Below is a small trained network, with its code and all its weights. Each question gives an input and a class and asks what happens when units are switched off, that is, made to give their printed mean instead of their output.

import numpy as np


def w(rows, s, z=0):
    codes = np.array(rows[::2]) - 128.0
    scale = np.full(codes.shape[1], s)
    scale[-1] = z or s
    return codes * scale


def f(y):
    return np.maximum(y, 0)


def log_softmax(a):
    a = a - a.max(-1, keepdims=True)
    return a - np.log(np.exp(a).sum(-1, keepdims=True))


def net(x, mask):
    res = np.array(x, float).reshape(1, 6) / 4 @ E
    y = f(res @ A[0][:, :-1].T + A[0][:, -1])
    res = res + np.where(mask, y, B[0][:, -1]) @ B[0][:, :-1]
    return log_softmax(res[-1] @ U[:, :-1].T + U[:, -1])


A, B = {}, {}
E = w([
[90,101,96,100,111,201,185],'x0',
[98,130,124,151,76,121,124],'x1',
[91,97,61,165,143,77,156],'x2',
[143,253,136,155,185,133,173],'x3',
[21,121,187,131,79,108,208],'x4',
[166,107,85,144,62,121,102],'x5',
],0.011)
A[0] = w([
[112,249,40,190,199,107,214,156],'N0',
[233,161,119,70,102,237,18,162],'N1',
[140,127,129,156,58,2,52,218],'N2',
[83,97,223,79,73,243,193,252],'N3',
[129,106,18,149,75,78,87,139],'N4',
[171,180,90,196,177,65,149,179],'N5',
],0.006,0.004)
B[0] = w([
[133,119,129,167,155,244,167,230],'N0',
[209,172,50,65,95,117,107,236],'N1',
[99,144,131,204,106,40,81,228],'N2',
[121,114,143,72,70,198,141,254],'N3',
[87,95,98,143,180,148,113,194],'N4',
[153,118,164,205,184,131,117,199],'N5',
],0.011,0.0085)
U = w([
[243,160,62,82,84,103,121,112],'0',
[57,120,145,112,6,134,217,247],'1',
[111,48,92,166,142,55,97,168],'2',
[127,150,232,72,199,144,146,222],'3',
[183,172,154,182,187,150,177,2],'4',
[163,209,232,192,96,72,102,40],'5',
],0.012,0.0012)

Each question gives the input, the list of numbers given to net, and the class t.
The units are the neurons (one row each of A and B). Each row of codes is followed by its name. A weight is (code - 128) times the scale printed after its matrix; where a second scale follows, it is the last column's (A, B and U).
mask holds one flag per neuron, in row order. A switched-off neuron (its flag False) gives its mean, the last column of its row in B, instead of its output. The means were averaged over made-up inputs and are rounded, as every weight is.
A unit's drop is (log p(t) with every unit on - log p(t) with that unit switched off) / (log p(t) with every unit on - log p(t) with every unit switched off).
The circuit of an input: a set's keep is (log p(t) with only the set's units on - log p(t) with every unit switched off) / (log p(t) with every unit on - log p(t) with every unit switched off). Starting from all 6 units, units are removed one at a time, each time the one whose removal leaves the highest keep (on an exact tie, the one counted first), for as long as the keep stays at least 0.8.
units of the circuit, in order: the units of the circuit, biggest drop first
most important unit: the unit with the biggest drop
k most important neurons: the k neurons with the biggest drops, biggest first
drop of u: that unit's drop, to one decimal
input [-4,0,1,8,-4,8], class 4: most important unit -> N5
input [-1,-1,4,-6,-7,7], class 2: 3 most important neurons -> (N4; N2; N3)
input [3,5,-5,6,-8,-6], class 0: 2 most important neurons -> (N1; N4)
input [6,-8,-3,-3,0,-5], class 1: 2 most important neurons -> (N3; N5)
input [-1,-3,-3,-2,3,-3], class 1: units of the circuit, in order -> (N5; N3)
input [6,1,8,3,0,-3], class 4: 2 most important neurons -> (N0; N3)
input [-8,6,2,7,1,-1], class 4: drop of N0 -> 2.4
input [-8,0,8,7,-4,7], class 4: drop of N5 -> 0.1
input [4,4,8,-2,1,7], class 2: drop of N4 -> 0.1
input [7,3,8,0,-6,2], class 2: drop of N4 -> 0.4
